(in the rows, 128 means zero)
Each row is followed by its group and then its class within the group.
[147 153 135 118 133  86 127 173 176 120 118 157 148 166 138 137 113 144
  98 122 118 110 119] => C:Lepit
[128 143 129 126 134 108 152 151 190 124 174 160 159 175 135 126 117 144
 129 108  84 150 143] => C:Lepit
[131 121 125  74 109  99 119 150 142 149 168 127 155 166 114 171 116 141
 169  71 119 143 123] => C:Lepit
[112 155 103 125 121 106 159  73 173 154 145 195 130 141 135  75 113 118
  55  90  98 140 139] => U:Nibo
[145 139 137  98 139 111 106 147 160 161 129 183 155 180 112 144 139 156
 133  78 102 132 130] => C:Lepit
[133 107 130  99 146 137 109 103 163 133 114 112 144 112  96 152 121 145
 158  78 121 103 107] => C:fede
[126 161  86 126 146  85 105 169 239 187 170 239 140 218 151 111  95 155
  77  95  87 155 164] => C:Neku
[119 116 103 159 133 127 110 141 121 124 168 194 139  89 123  94 142 137
 240 126 103 114 142] => U:vido
[147 124 103 136 116 137 122 161 210 153 161 193 158 215 155 126 123 143
  97 139 105 140 131] => C:fede
[131 144 129 116 135  93 103 147 158 111  87 162 122 154 113 119 119 135
 104 118 124 127 128] => C:fede
[139 141 114 105 128 158  88 163 185 130 132 174 125 156 100 135 121 137
  68 114 122 122 134] => C:Lepit
[ 90 145 119 129 134 126  93 116 119 161 131 169 111 136 125 145 125 127
 161  71 127  94 155] => U:vido
[150 139 107 118 159 115 129 142 165 129 162 165 137 177 128 138  91 160
 146  78 116 129 131] => C:Lepit
[103 161  43 159 111 113  97 100 164 151 152 194 159 155 120 127 137 116
 131 101  96 118 153] => U:vido
[139 192 109  52 147 112  61 173 216 161 160 210 109 227  87 103  97 144
  63  75 114 111 184] => C:Lepit
[120 118 140 141 129 114 115 115 180  91 137 101 117  39 108 111 145 114
 155 115 114 125 103] => C:fede
[144 154 138 111 124  98  86 169 180 125 125 170 116 167 126 149 109  90
 106 118 112 116 118] => C:Lepit
[119 102 116 134 111  91  86 154 178 128 183 182 132 139 192 117 133 138
 175 102  77 133 101] => C:fede
[102 174 110 124  98 164  85  79 137 145 119 188 134  98 120 122 119 121
  89  92 154 119 133] => U:dur
[ 95 131 118 141 125 121 126 111 142 144 144 177 186 110 149 115 119 132
 137  96 114 127 140] => U:Nibo
[123 122 136 134 152 122 111 169 178 136 141 161 155 130 174 143 115 158
 169  66 110 132 149] => C:Lepit
[ 79 182  80 152 135 124  99  88 146 160 153 201 132 156 147 104 117 121
 182  90 112 147 154] => U:dur
[110 145 116 137 132 101  97 162 157 125 152 152 139 133 135 131 105 112
 174  80 100 140 139] => C:Lepit

Each row is followed by its group and then its class within the group.
[127 125 102 125 131 123 118 131 132 132 130 132 153 127 102 143 127 153
 134 119 120  84 111] => pavuv:R
[134 133 142 123 126 136 140 122 123 126 106 147 112 131 123 130 124 170
 144 142 133 151 127] => sidov:D
[103 142 108 124  86 120  92 143 140 147 135 116 143 128 161 109 133  75
 108 132 145 102 112] => pavuv:X
[127 137 141 124 118 141 127 110 131 128 125 140  93 139 135 123 122 169
 126 124 130 141 136] => sidov:D
[111 134 127 124  96 125 110 131 135 137 128 127 150 124 131 133 133 116
 131 140 175  88 116] => pavuv:R
[136 122 112 122 141 121 138 146 123 120 119 139 158 128  83 159 131 161
 143 134 167  80 130] => pavuv:R
[112 122 132 134 104 122 126  96 126 129 118 130 127 115 144 130 135  62
 119 136 176  96 129] => fuvo:B
[127 112 122 140 121 121 132 104 122 130 116 133 133 112 132 138 138  57
 126 131 163 102 145] => fuvo:B
[121 138 163 123 112 135 133 113 127 128 123 141 104 135 133 125 127 169
 139 142 158 142 122] => sidov:D
[116 122 139 134 108 116 139 110 120 127 109 130 128 114 136 136 135  68
 127 146 206 113 143] => fuvo:P
[122 122 143 131 119 117 146  99 114 131 108 150 117 110 122 142 132  98
 144 136 193 108 134] => fuvo:B
[117 137 106 129 129 115 132 132 124 126 125 131 142 113 112 139 131 165
 135 129 163  85 119] => pavuv:X
[114 138 167 126  85 130 112 123 140 138 124 137 121 144 157 118 129 127
 129 151 147 147  97] => sidov:D
[126 138 150 123 116 130 142 113 120 135  99 169 102 129 120 136 125 165
 146 149 153 131 114] => sidov:G
[126 142 181 127  99 137 134 113 130 128 111 154 114 138 134 127 122 183
 152 157 146 149  99] => sidov:D
[114 157 166 144  96 114 168  97 118 121  75 176  97 148 127 137 133 187
 123 186 173 137  90] => sidov:G
[121 130 108 126 123 129 119 137 135 127 125 129 154 128 116 135 128 149
 127 131 124  90 120] => pavuv:R
[125 131 125 114 113 117 119 157 129 139 124 134 157 124 110 141 130 106
 143 132 185  99 119] => pavuv:R
[119 141 182 122  93 120 149 125 115 133  96 161 112 127 130 133 129 140
 160 171 230 154 109] => sidov:G
[140 125  98 122 140 122 133 138 121 128 117 137 151 115 102 149 128 144
 140 126 155  76 134] => pavuv:X
[124 138 154 119  95 130 126 111 131 142 104 147 108 136 140 119 125 128
 135 143 134 141 118] => sidov:G
[119 135 140 121 103 107 116 141 135 141 122 139 145 128 119 134 125 134
 140 136 151 103  95] => pavuv:R
[113 132 114 135 103 116 117 109 128 141 104 135 123 120 153 120 137  43
 116 132 139 114 133] => fuvo:B
[116 128 125 121 116 119 128 141 122 130 115 134 154 114 115 143 128 132
 152 145 196  91 117] => pavuv:X
[125 132 111 124 124 115 132 146 124 125 115 131 149 128 104 151 132 135
 135 141 183  88 130] => pavuv:R
[123 120 132 134 114 124 141 103 117 119 119 124 126 127 130 139 138  67
 115 139 205 101 156] => fuvo:B
[127 119 111 131 127 119 151 108 114 123  99 139 139 114 119 150 138  75
 128 142 198  96 159] => fuvo:B
[118 121 127 127 109 119 128 107 120 126 123 122 125 117 142 136 138  51
 122 130 194 105 151] => fuvo:B

Each row is followed by its group and then its class within the group.
[120 129 117 171 160 122 108 145 116 122 129 120 141 130 121 119 131 109
 112 124 109 126 124] => Fufuf:[89]
[ 79 148 114 163 145 130 134 128 107  89 113 132 135 133 123  73 137 146
 124 149 144 135 127] => tafi:[91]
[154 123 110 132 136 127  98 147 106 146 125 145 138 122 131 128 111 104
 105 122 115 110 128] => dosid:[92]
[109 132 130 138 132 132 139 125 135 119 123 126 129 136 124 120 131 136
 134 130 134 133 128] => Natu:[96]
[101 138 120 158 142 126 129 135 116 114 119 133 135 128 122 101 129 130
 120 134 135 131 127] => Natu:[107]
[102 134 127 156 136 138 124 132 114 117 116 138 138 132 127  98 139 140
 121 144 134 139 123] => Natu:[107]
[ 95 141 112 157 151 119 130 133 122 104 120 125 136 129 118  99 129 130
 117 141 139 127 132] => tafi:[98]
[125 129 122 169 164 129 101 155 108 137 145 119 147 133 122 124 118 109
 108 125  95 126 125] => dosid:[87]
[132 130 102 183 179 116  82 165  91 142 127 126 151 124 124 103 114  91
  90 135  90 108 128] => dosid:[92]
[106 136 113 153 130 127 127 135 115 113 119 127 132 128 118 106 128 139
 120 135 132 130 136] => Natu:[80]
[108 128 110 177 155 145 121 148 114 118 120 128 143 125 121 112 125 120
 112 121 121 118 130] => Fufuf:[97]
[140 123 133 111 103 129 149 122 135 122 123 144 122 123 128 135 123 133
 132 115 149 127 132] => Fufuf:[97]
[144 127 144  65 122 130 141 102 150 134 138 121  90 127 133 152 127 140
 146 138 141 132 128] => tafi:[98]
[114 132 132 142 124 136 136  84 118 117 119 136 133 124 128 107 133 143
 131 133 143 138 124] => Natu:[107]
[113 125 111 169 149 110 135 151 115 113 119 144 131 116 117 128 114 107
 109  92 133 109 131] => Fufuf:[97]
[160 122 120 111 122 116 108 140 119 141 137 136 132 113 133 142 103 102
 111 115 123 104 131] => dosid:[92]
[ 79 149  96 205 172 115 105 162  87 100 110 133 149 125 115  72 130 116
  94 144 119 121 127] => tafi:[104]
[158 122 141  93  96 138 129 116 135 144 135 148 122 114 136 140 123 131
 132 128 138 126 131] => dosid:[114]
[ 99 142 124 139 125 130 138 124 114 108 116 141 132 125 124  94 137 143
 123 141 147 128 129] => tafi:[91]
[139 120 123 151 142 129 107 147 117 143 136 130 137 134 129 125 136 112
 118 119 106 122 119] => dosid:[114]
[111 134 104 190 183 119  87 148  98 125 127 117 146 127 124 102 126 103
 105 138  95 121 126] => dosid:[87]
[129 125 112 144 147 116 112 147 102 138 123 130 138 122 125 123 104 108
 120 131 135 110 126] => Fufuf:[105]
[111 129 122 158 129 121 143 137 122 111 120 138 133 126 120 127 124 132
 122 106 142 126 130] => Fufuf:[97]
[ 90 151 101 145 142 120 120 133  90 102 111 140 135 120 121  75 113 131
 107 155 148 121 131] => tafi:[104]
[ 80 135  94 228 188 114 124 168  80  99 106 134 161 121 111  85 128  98
 101 112 118 121 127] => Fufuf:[97]
[115 128 116 163 143 122 144 142 113 117 119 136 137 123 117 117 120 115
 114 112 131 121 129] => Fufuf:[97]
[ 75 150 111 177 160 132 114 132 106  98 116 118 134 134 120  73 132 136
 117 153 142 136 127] => tafi:[91]
[ 96 145 109 160 160 125 120 136 114 107 122 113 133 132 119 100 131 124
 123 154 125 133 131] => tafi:[98]
[ 92 147 112 142 135 127 136 123 109 101 112 136 130 127 125  87 128 141
 125 153 149 139 127] => tafi:[91]
[ 98 138 130 114 112 131 156 108 134 103 118 136 112 126 129 106 132 150
 141 141 162 140 119] => tafi:[91]
[105 132 120 126 126 125 140 121 126 111 121 121 117 127 124 109 128 144
 132 139 146 132 131] => tafi:[91]
[105 131 100 208 200 114  95 165 101 126 119 116 148 134 121 110 128 102
 100 122  89 118 130] => Fufuf:[89]
[102 147 102 143 146 113 124 131  99 106 122 139 131 113 125  91 113 122
 110 148 147 114 133] => tafi:[104]
[ 86 135 115 191 162 134 117 147 113 104 121 124 144 137 119  79 148 132
 115 143 120 139 127] => Natu:[80]
[113 138 117 123 139 125 129 125 126 116 129 119 122 131 125 118 132 131
 130 137 129 129 130] => tafi:[98]
[122 124 125 141 125 118 139 133 128 116 121 141 133 123 125 128 122 123
 122 100 144 129 134] => Fufuf:[97]

Each row is followed by its group and then its class within the group.
[122 122 182 145 143 106 107 116 129 144 125 128 112 111 127 114 143 112
 140 128 133 139 104] => E:Y
[135 134 178  93 127 125 137 134 128  71 115 142 130 151 135 102 134 136
 134 129 126 108 184] => S:K
[130 135 159  96 131 129 144 137 130  94 123 145 127 139 137 114 135 126
 124 134 125 123 154] => S:K
[124 124 111 121 149 112 123 131 128 110 100 141 118 127 133 121 132 114
 118 127 137 123 210] => A:M
[127 125 118 123 121 143 130 122 128 154 132 137 134 109 129 139 127 133
 129 130 111 130  90] => E:J
[123 117  39 132 122 176  94 129 129 143 133 110 131 185 101 160 115 100
 142 111 116 124 152] => A:M
[128 127 131 183 125 119 120 118 130 135 150 110 121 125 122 129 123 121
 139 127 138 142  39] => E:Y
[125 118  91 124 123 138  98 105 130 164 145 103 135 156 131 143 126 127
 135 122 163 137  39] => L:F
[127 123 142 123 127 119 113 111 129 139 138 113 131 139 135 123 127 129
 138 127 163 130  86] => L:F
[126 133 117  71 114 174 101 128 128 142 139 107 139 199 120 147 113 104
 149 118 129 126 124] => A:Z
[124 125 131  72 137 141 102 115 127 129 118 121 125 166 132 123 128 114
 141 126 133 127 144] => A:Z
[133 120 134 138 136 101 111 108 133 114 125 119 129 123 141 111 131 145
 135 130 167 125 102] => L:F
[132 121  90 138 130 103 117 112 129 138 131 115 129 150 126 122 132 129
 133 126 148 134  62] => L:F
[126 121 150 152 130 120 133 117 124 158 130 133 121  73 128 126 140 134
 130 132 115 140  89] => E:J
[123 130  94 174 117 148 113 134 127 152 149 114 127 144 102 156 116 110
 140 124 112 140  86] => E:Y
[132 123 147 110 134 123 150 124 129  76 114 156 134 112 150 117 140 129
 131 136 144 116 183] => S:W
[132 126 183  84 131 116 146 128 133  98 111 150 134 109 150 112 141 136
 130 136 142 115 200] => S:K
[132 114 161 135 144 103 126 102 131 127 118 130 129 107 152 111 144 140
 135 130 172 128  88] => L:Q
[130 125 134 142 126 128 121 107 130 114 133 123 135 123 133 121 134 137
 147 128 148 126  79] => L:N
[126 126 108 144 125 141 103 128 128 126 127 112 128 150 117 133 121 127
 145 122 134 119 162] => A:V
[131 126 125 102 124 141 146 128 128  93 130 141 129 142 140 126 132 121
 129 137 143 118 141] => S:W
[130 120 207  75 142 111 139 100 132 128 137 138 139 111 165 118 141 141
 139 136 174 129  64] => L:N
[132 126 181  83 125 141 158 134 128  88 125 154 133 126 143 116 132 126
 131 136 116 135 167] => S:K
[130 122 102 101 136 133  96 119 130 153 112 113 134 140 129 130 121 134
 127 123 141 117 159] => A:V
[123 125 128  90 107 158 147 138 122 106 141 143 143 144 130 155 122 112
 134 130 109 127 154] => S:H
[124 125 140  90 129 138 123 129 133 131 133 118 129 158 130 136 127 104
 139 128 132 134 129] => A:Z
[128 122 146 170 134 110 123 116 125 151 130 129 116  88 124 134 139 123
 135 130 117 138  89] => E:J
[123 123 109 147 122 151  93 123 130 172 139 109 124 140 107 150 121 111
 142 127  99 135  65] => E:J
[128 126 122  90 133 123 121 132 137 122 116 129 134 144 134 126 126 124
 124 124 148 120 213] => A:V
